Below are the code and all the weights of a small trained network. Each question names an input and a class and asks about switching units off, where a switched-off unit gives its printed mean instead of its output.

import numpy as np


def w(rows, s, z=0):
    codes = np.array(rows[::2]) - 128.0
    scale = np.full(codes.shape[1], s)
    scale[-1] = z or s
    return codes * scale


def norm(h):
    return h / np.sqrt((h * h).mean(-1, keepdims=True) + 1e-5)


def f(y):
    return np.maximum(y, 0)


def log_softmax(a):
    a = a - a.max(-1, keepdims=True)
    return a - np.log(np.exp(a).sum(-1, keepdims=True))


def net(x, mask):
    res = np.array(x, float).reshape(1, 7) / 4 @ E
    u = 0
    for l in range(2):
        y = f(norm(res) @ A[l][:, :-1].T + A[l][:, -1])
        res = res + np.where(mask[u : u + 12], y, B[l][:, -1]) @ B[l][:, :-1]
        u += 12
    return log_softmax(norm(res)[-1] @ U[:, :-1].T + U[:, -1])


A, B = {}, {}
E = w([
[81,90,254,178,135,111],'x0',
[127,128,132,120,129,130],'x1',
[180,152,126,139,231,137],'x2',
[68,108,65,180,146,206],'x3',
[129,129,126,131,128,126],'x4',
[126,130,124,132,129,125],'x5',
[129,128,137,117,128,135],'x6',
],0.0047)
A[0] = w([
[159,163,178,107,113,47,140],'L0N1',
[253,172,108,80,50,30,149],'L0N2',
[189,149,93,74,148,85,3],'L0N3',
[132,139,29,90,126,192,111],'L0N4',
[119,97,123,127,94,138,72],'L0N5',
[142,132,193,75,119,136,117],'L0N6',
[129,187,20,74,31,138,108],'L0N7',
[139,117,154,132,83,145,90],'L0N8',
[175,116,82,94,191,128,87],'L0N9',
[105,60,180,130,155,105,96],'L0N10',
[111,92,127,105,65,132,180],'L0N11',
[146,149,114,180,169,160,166],'L0N12',
],0.0066,0.004)
B[0] = w([
[210,151,96,164,120,107,203],'L0N1',
[29,77,180,67,141,160,255],'L0N2',
[105,105,85,41,189,2,164],'L0N3',
[223,180,84,200,117,63,211],'L0N4',
[137,224,128,133,143,147,137],'L0N5',
[125,114,75,192,142,93,165],'L0N6',
[190,63,161,118,112,178,233],'L0N7',
[97,144,101,129,123,110,141],'L0N8',
[119,202,104,136,148,117,177],'L0N9',
[148,156,103,182,135,100,165],'L0N10',
[114,117,61,118,71,142,186],'L0N11',
[120,111,167,68,134,129,175],'L0N12',
],0.0059,0.0066)
A[1] = w([
[52,199,84,71,172,93,3],'L1N1',
[187,137,89,135,77,51,128],'L1N2',
[99,141,217,153,100,136,82],'L1N3',
[158,126,139,159,178,137,117],'L1N4',
[169,175,168,77,149,94,154],'L1N5',
[188,201,120,150,95,172,99],'L1N6',
[32,111,155,141,45,191,37],'L1N7',
[144,133,118,220,111,110,92],'L1N8',
[193,74,78,53,111,156,189],'L1N9',
[133,164,169,127,254,178,30],'L1N10',
[13,107,140,192,167,181,134],'L1N11',
[169,141,123,120,249,112,123],'L1N12',
],0.0077,0.0027)
B[1] = w([
[162,150,7,38,78,107,159],'L1N1',
[58,117,134,152,100,115,222],'L1N2',
[132,137,2,127,110,120,161],'L1N3',
[96,157,140,102,174,127,172],'L1N4',
[173,87,126,164,108,135,205],'L1N5',
[154,124,72,191,95,184,173],'L1N6',
[212,153,156,146,170,104,187],'L1N7',
[139,108,127,70,127,126,190],'L1N8',
[46,110,146,88,161,140,254],'L1N9',
[18,68,116,132,86,122,183],'L1N10',
[135,153,178,105,102,174,177],'L1N11',
[188,186,166,150,165,119,241],'L1N12',
],0.0081,0.0058)
U = w([
[45,48,146,26,109,134,226],'0',
[123,85,40,144,53,210,243],'1',
[180,160,86,29,200,44,2],'2',
[192,227,57,182,202,182,66],'3',
[95,98,120,168,34,33,144],'4',
[225,184,208,190,67,194,178],'5',
[199,153,215,195,195,53,74],'6',
[3,160,198,139,174,194,83],'7',
],0.019,0.00075)

Each question gives the input, the list of numbers given to net, and the class t.
The units are the neurons (one row each of A and B). Each row of codes is followed by its name. A weight is (code - 128) times the scale printed after its matrix; where a second scale follows, it is the last column's (A, B and U).
mask holds one flag per neuron, layer by layer. A switched-off neuron (its flag False) gives its mean, the last column of its row in B, instead of its output. The means were averaged over made-up inputs and are rounded, as every weight is.
A unit's drop is (log p(t) with every unit on - log p(t) with that unit switched off) / (log p(t) with every unit on - log p(t) with every unit switched off).
The circuit of an input: a set's keep is (log p(t) with only the set's units on - log p(t) with every unit switched off) / (log p(t) with every unit on - log p(t) with every unit switched off). Starting from the 12 units with the biggest drops (on a tie, the unit counted first), units are removed one at a time, each time the one whose removal leaves the highest keep (on an exact tie, the one counted first), for as long as the keep stays at least 0.8.
units of the circuit, in order: the units of the circuit, biggest drop first
top k neurons: the k neurons with the biggest drops, biggest first
k most important neurons of layer l: the k neurons of layer l with the biggest drops, biggest first
drop when u is switched off: that unit's drop, to one decimal
input [-4,-8,-8,-1,0,-2,7], class 0: units of the circuit, in order => L1N9
input [0,-8,0,-6,8,0,1], class 0: 2 most important neurons of layer 0 => L0N2, L0N4
input [-2,7,1,8,6,0,8], class 3: top 2 neurons => L0N4, L0N2
input [7,-2,-5,7,6,7,-2], class 5: units of the circuit, in order => L1N7, L1N11
input [5,-6,5,1,-3,4,-1], class 7: top 4 neurons => L0N4, L1N10, L0N1, L0N3
input [1,5,5,4,4,-1,-4], class 7: units of the circuit, in order => L1N10, L1N12
input [6,-3,-4,6,7,-8,4], class 5: units of the circuit, in order => L1N7, L1N11
input [7,1,-1,3,-6,-2,3], class 5: top 3 neurons => L1N11, L1N9, L1N7
input [-4,1,0,0,4,0,6], class 0: 2 most important neurons of layer 0 => L0N7, L0N2
input [-6,-5,-4,0,0,-7,1], class 0: top 2 neurons => L1N9, L0N2
input [1,5,7,2,5,-3,-5], class 7: top 3 neurons => L1N10, L0N4, L0N3
input [3,0,-4,7,-2,-1,4], class 5: top 2 neurons => L1N7, L1N11
input [0,5,-4,-6,6,6,2], class 0: top 2 neurons => L0N2, L0N4
input [7,-6,-1,7,-5,-5,7], class 5: top 4 neurons => L1N11, L1N7, L1N9, L0N2
input [2,5,-8,3,0,-6,0], class 5: units of the circuit, in order => L1N7
input [1,4,1,-2,5,-3,-7], class 6: top 2 neurons => L0N1, L0N11
input [6,0,8,2,-1,4,1], class 7: top 3 neurons => L1N10, L0N4, L0N1
input [1,5,-4,3,-7,-3,7], class 5: top 3 neurons => L1N7, L0N4, L0N1
input [-1,2,2,6,5,-7,0], class 3: top 2 neurons => L0N2, L0N4
input [4,6,-3,5,-3,5,-1], class 5: top 2 neurons => L1N11, L1N7
input [2,1,0,-8,4,4,8], class 4: 2 most important neurons of layer 1 => L1N12, L1N7
input [-3,6,-1,0,-4,6,3], class 0: top neuron => L1N9
input [-3,3,0,-7,-2,7,7], class 0: drop when L0N2 is switched off => 0.4
input [2,-2,4,2,8,8,2], class 7: drop when L0N2 is switched off => 0.2
input [5,-1,-7,5,-1,6,8], class 5: drop when L1N7 is switched off => 0.4
input [1,1,2,-6,-4,-7,-4], class 6: drop when L0N1 is switched off => 3.0
input [1,-1,3,-3,2,-5,0], class 6: most important neuron of layer 1 => L1N12
